Below are the code and all the weights of a small trained network. Each question names an input and a class and asks about switching units off, where a switched-off unit gives its printed mean instead of its output.

import numpy as np


def w(rows, s, z=0):
    codes = np.array(rows[::2]) - 128.0
    scale = np.full(codes.shape[1], s)
    scale[-1] = z or s
    return codes * scale


def norm(h):
    return h / np.sqrt((h * h).mean(-1, keepdims=True) + 1e-5)


def f(y):
    return np.maximum(y, 0)


def log_softmax(a):
    a = a - a.max(-1, keepdims=True)
    return a - np.log(np.exp(a).sum(-1, keepdims=True))


def net(x, mask):
    res = np.array(x, float).reshape(1, 4) / 4 @ E
    u = 0
    for l in range(3):
        y = f(norm(res) @ A[l][:, :-1].T + A[l][:, -1])
        res = res + np.where(mask[u : u + 4], y, B[l][:, -1]) @ B[l][:, :-1]
        u += 4
    return log_softmax(norm(res)[-1] @ U[:, :-1].T + U[:, -1])


A, B = {}, {}
E = w([
[184,176,138,47,106,141,106,124,167],'x0',
[134,199,125,103,176,75,194,223,58],'x1',
[52,84,197,115,107,195,160,179,129],'x2',
[137,122,181,127,235,141,6,165,102],'x3',
],0.0023)
A[0] = w([
[187,174,55,174,156,31,92,47,98,16],'0.n0',
[200,192,137,19,108,123,112,119,161,55],'0.n1',
[133,147,137,130,153,92,159,154,109,5],'0.n2',
[97,85,71,252,173,99,150,123,68,24],'0.n3',
],0.0041,0.0027)
B[0] = w([
[129,101,180,132,88,243,154,253,185,252],'0.n0',
[71,57,155,92,150,61,122,108,128,222],'0.n1',
[116,139,64,138,67,145,84,130,58,153],'0.n2',
[101,96,191,3,112,44,111,74,146,209],'0.n3',
],0.006,0.0026)
A[1] = w([
[46,85,183,136,126,159,151,141,101,59],'1.n0',
[164,107,124,183,104,170,68,3,183,8],'1.n1',
[161,228,130,112,169,54,180,188,45,110],'1.n2',
[145,138,122,179,198,110,53,115,90,61],'1.n3',
],0.0046,0.0019)
B[1] = w([
[248,146,79,69,157,113,82,211,210,218],'1.n0',
[16,96,67,168,124,106,91,193,2,200],'1.n1',
[45,35,98,203,82,197,16,74,107,253],'1.n2',
[168,202,163,129,164,137,219,64,119,163],'1.n3',
],0.0042,0.0035)
A[2] = w([
[91,101,208,111,181,92,100,91,148,176],'2.n0',
[150,155,158,126,226,172,85,158,95,177],'2.n1',
[128,120,43,186,77,90,254,67,156,94],'2.n2',
[129,104,107,157,128,108,173,110,151,2],'2.n3',
],0.0041,0.00075)
B[2] = w([
[160,187,86,109,71,40,243,72,93,243],'2.n0',
[161,182,139,214,16,185,244,61,164,254],'2.n1',
[231,255,252,191,254,169,80,51,66,200],'2.n2',
[105,195,174,107,130,92,144,115,105,141],'2.n3',
],0.0031,0.0027)
U = w([
[38,58,93,179,83,157,66,130,71,174],'0',
[166,107,172,114,96,203,147,254,201,146],'1',
[110,79,183,25,114,17,139,74,136,125],'2',
[173,239,178,190,118,157,178,52,95,124],'3',
[148,127,45,117,137,83,123,158,158,80],'4',
[142,171,44,147,240,97,124,148,132,3],'5',
],0.007,0.0049)

Each question gives the input, the list of numbers given to net, and the class t.
The units are the neurons (one row each of A and B). Each row of codes is followed by its name. A weight is (code - 128) times the scale printed after its matrix; where a second scale follows, it is the last column's (A, B and U).
mask holds one flag per neuron, layer by layer. A switched-off neuron (its flag False) gives its mean, the last column of its row in B, instead of its output. The means were averaged over made-up inputs and are rounded, as every weight is.
A unit's drop is (log p(t) with every unit on - log p(t) with that unit switched off) / (log p(t) with every unit on - log p(t) with every unit switched off).
The circuit of an input: a set's keep is (log p(t) with only the set's units on - log p(t) with every unit switched off) / (log p(t) with every unit on - log p(t) with every unit switched off). Starting from all 12 units, units are removed one at a time, each time the one whose removal leaves the highest keep (on an exact tie, the one counted first), for as long as the keep stays at least 0.8.
units of the circuit, in order: the units of the circuit, biggest drop first
unit that matters most: the unit with the biggest drop
k most important neurons: the k neurons with the biggest drops, biggest first
k most important neurons of layer l: the k neurons of layer l with the biggest drops, biggest first
input [-2,2,3,1], class 4: units of the circuit, in order	(0.n0; 1.n0)
input [-3,-1,3,2], class 4: units of the circuit, in order	(1.n0; 0.n0)
input [-8,4,5,-7], class 2: 2 most important neurons of layer 0	(0.n3; 0.n0)
input [-4,-1,2,3], class 2: 2 most important neurons of layer 0	(0.n3; 0.n0)
input [8,7,3,-2], class 2: units of the circuit, in order	(0.n1)
input [7,2,-8,0], class 1: 2 most important neurons	(0.n0; 0.n3)
input [-3,8,4,-5], class 0: 2 most important neurons	(1.n2; 0.n0)
input [-8,-5,2,6], class 2: units of the circuit, in order	(0.n3; 1.n2; 2.n0)
input [-7,-6,2,8], class 3: 2 most important neurons of layer 0	(0.n0; 0.n1)
input [-6,-5,5,6], class 2: units of the circuit, in order	(0.n0; 1.n2)
input [-7,-6,-6,-3], class 2: 4 most important neurons	(0.n3; 1.n2; 0.n2; 2.n1)
input [0,5,-2,-8], class 3: 2 most important neurons	(2.n2; 1.n1)
input [-6,3,-7,-8], class 3: 3 most important neurons	(2.n2; 0.n1; 1.n0)
input [-3,4,-2,6], class 3: 3 most important neurons	(1.n3; 2.n1; 1.n1)
input [-2,-2,-4,-7], class 3: units of the circuit, in order	(2.n2)
input [-8,-3,7,-7], class 2: 2 most important neurons of layer 2	(2.n1; 2.n3)
input [3,5,2,-4], class 0: 3 most important neurons	(1.n2; 0.n0; 0.n3)
input [7,8,-6,-5], class 0: 2 most important neurons of layer 1	(1.n2; 1.n0)
input [3,-7,1,8], class 3: 3 most important neurons	(1.n3; 1.n2; 2.n1)
input [8,0,2,3], class 2: 2 most important neurons	(0.n1; 0.n0)
input [-2,7,-2,7], class 0: 2 most important neurons	(1.n2; 2.n2)
input [5,4,-5,6], class 3: unit that matters most	2.n1
input [-6,2,-8,-8], class 1: 2 most important neurons of layer 2	(2.n0; 2.n1)
input [4,-6,-8,6], class 1: 2 most important neurons	(0.n0; 1.n2)
input [2,5,-5,-2], class 0: 3 most important neurons	(1.n2; 1.n0; 0.n2)
input [-1,7,-8,1], class 1: 2 most important neurons	(0.n0; 1.n1)
input [-8,7,4,0], class 2: most important neuron of layer 2	(2.n0)
input [-5,-1,-4,-7], class 3: 2 most important neurons	(2.n2; 0.n1)
input [4,7,5,-3], class 0: 2 most important neurons	(1.n2; 0.n0)
